Look-ups in named tables: a row name and a column name give one cell, copied from the table.

zipuse:
	ruk	defel	fur	zod	dezulo	pulo	tovu	bufe
muvid	50	112	198	186	139	61	84	140
suvot	76	71	129	184	174	118	101	94
vavizas	92	106	171	218	127	63	58	143
rared	113	105	148	176	129	87	70	115
mub	150	116	106	163	168	154	109	60
vap	117	152	169	120	82	78	121	184
suk	97	109	156	199	154	87	89	145
gesap	86	48	108	216	196	156	57	47
tukena	47	145	209	198	111	53	84	181

zod of vap is 120
dezulo of gesap is 196
pulo of suk is 87
dezulo of suk is 154
ruk of suvot is 76
bufe of muvid is 140
zod of suk is 199
tovu of suvot is 101
bufe of tukena is 181
pulo of muvid is 61
tovu of rared is 70
defel of suk is 109
bufe of suk is 145
dezulo of vap is 82
zod of muvid is 186
Row with the largest tovu: vap

pinum =
         pif  boguzug  megaz  fav
big      0.6      0.6    0.7  0.8
tul      0.2      0.4    0.6  0.2
lilef    0.3      0.4    0.2  0.3
lov      0.6      0.2    0.6  0.2
rap      0.2      0.7    0.6  0.5
nulo     0.1      0.5    0.4  0.3
zomagap  0.6      0.7    0.6  0.8

What is the megaz of lilef in pinum?
0.2
What is the boguzug of lov in pinum?
0.2
What is the pif of big in pinum?
0.6
What is the fav of nulo in pinum?
0.3
What is the fav of big in pinum?
0.8
What is the boguzug of nulo in pinum?
0.5
What is the boguzug of tul in pinum?
0.4
What is the pif of nulo in pinum?
0.1
What is the pif of lilef in pinum?
0.3
What is the pif of rap in pinum?
0.2
What is the fav of rap in pinum?
0.5
What is the megaz of nulo in pinum?
0.4
What is the fav of lilef in pinum?
0.3
What is the fav of zomagap in pinum?
0.8
What is the boguzug of lilef in pinum?
0.4
What is the boguzug of rap in pinum?
0.7
What is the fav of lov in pinum?
0.2

feni:
,vof,nozam
gatapi,-42,57
binu,-68,41
folusi,-22,75
kamip,-76,36
res,-37,61
varo,-28,67
rodal,-54,50
nazaz,-24,71
zupiz,-32,64
zekesa,-48,54
siz,-61,46

What is the vof of binu in feni? -68
What is the vof of varo in feni? -28
What is the vof of nazaz in feni? -24
What is the nozam of rodal in feni? 50
What is the vof of zupiz in feni? -32
What is the vof of res in feni? -37
What is the vof of gatapi in feni? -42
What is the nozam of zekesa in feni? 54
What is the nozam of res in feni? 61
What is the nozam of gatapi in feni? 57
What is the nozam of folusi in feni? 75

tizuz:
columns: silufik, tez, zab, tupi, lin, tal, venuvur, bisedup
papifov: [27945, 51809, 34513, 60483, 63234, 42340, 44437, 70499]
vir: [42799, 43992, 67367, 36653, 47382, 33874, 13713, 34419]
melok: [36726, 36354, 38493, 38564, 55544, 71831, 45946, 60074]
suko: [5908, 25588, 42021, 30423, 50997, 80727, 62861, 45023]
lef: [59173, 33663, 70872, 53162, 36083, 46866, 43422, 54793]
ramin: [36816, 38119, 61751, 64745, 47109, 9483, 51015, 45471]
boz: [49770, 34310, 57892, 50848, 56602, 50448, 35178, 55742]

What is the venuvur of suko in tizuz? 62861
What is the bisedup of melok in tizuz? 60074
What is the bisedup of papifov in tizuz? 70499
What is the tal of boz in tizuz? 50448
What is the silufik of papifov in tizuz? 27945
What is the tupi of suko in tizuz? 30423
What is the silufik of vir in tizuz? 42799
What is the tal of suko in tizuz? 80727
What is the lin of vir in tizuz? 47382
What is the zab of ramin in tizuz? 61751
What is the silufik of suko in tizuz? 5908
What is the tez of lef in tizuz? 33663

Table zedaka
|  | mifi | koniv | lezif | sisebu | niloro | kul | tunafof |
|---|---|---|---|---|---|---|---|
| melavak | 136 | 165 | 140 | 224 | 91 | 121 | 96 |
| fadafo | 138 | 158 | 171 | 100 | 137 | 52 | 132 |
| mukav | 183 | 195 | 212 | 235 | 157 | 212 | 89 |
| vug | 162 | 215 | 225 | 233 | 126 | 84 | 22 |

What is the koniv of vug in zedaka?
215
What is the niloro of fadafo in zedaka?
137
What is the koniv of fadafo in zedaka?
158
What is the sisebu of vug in zedaka?
233
What is the lezif of fadafo in zedaka?
171
What is the lezif of vug in zedaka?
225
What is the sisebu of fadafo in zedaka?
100
What is the niloro of vug in zedaka?
126
What is the sisebu of mukav in zedaka?
235
What is the mifi of vug in zedaka?
162
What is the kul of vug in zedaka?
84
What is the tunafof of melavak in zedaka?
96
What is the koniv of mukav in zedaka?
195

Table pipalo
	rasipe	bofidun	dur	rin	puz	vugep	mag
zemib	-847	-273	-373	-898	778	-376	-157
rok	-696	-595	-431	-446	276	-558	-423
kidam	-519	-570	-837	-494	-73	-316	-722
rakunu	-864	-353	-516	-888	740	-387	-284
perobi	-650	-368	-63	-450	371	-537	-66
taf	-76	272	-289	-683	-242	189	36

taf, rin => -683
zemib, dur => -373
kidam, dur => -837
zemib, rasipe => -847
kidam, vugep => -316
perobi, dur => -63
Which row has the largest rasipe? taf

kifegif.csv
,gez,manamun,nonus,zop,mol,nasi,rusu,bemili,tof
supudi,53,64,67,60,41,13,60,33,59
zofamed,63,41,85,46,43,26,20,28,47
mipok,33,54,74,58,60,44,62,45,66
buleli,57,38,23,27,22,46,39,28,35
gad,72,31,31,24,10,47,23,22,16
kob,30,42,50,48,32,40,63,33,54
marir,35,37,25,32,47,67,54,47,44

kob, nonus => 50
buleli, rusu => 39
gad, bemili => 22
zofamed, manamun => 41
zofamed, bemili => 28
gad, tof => 16
Row with the largest nasi: marir

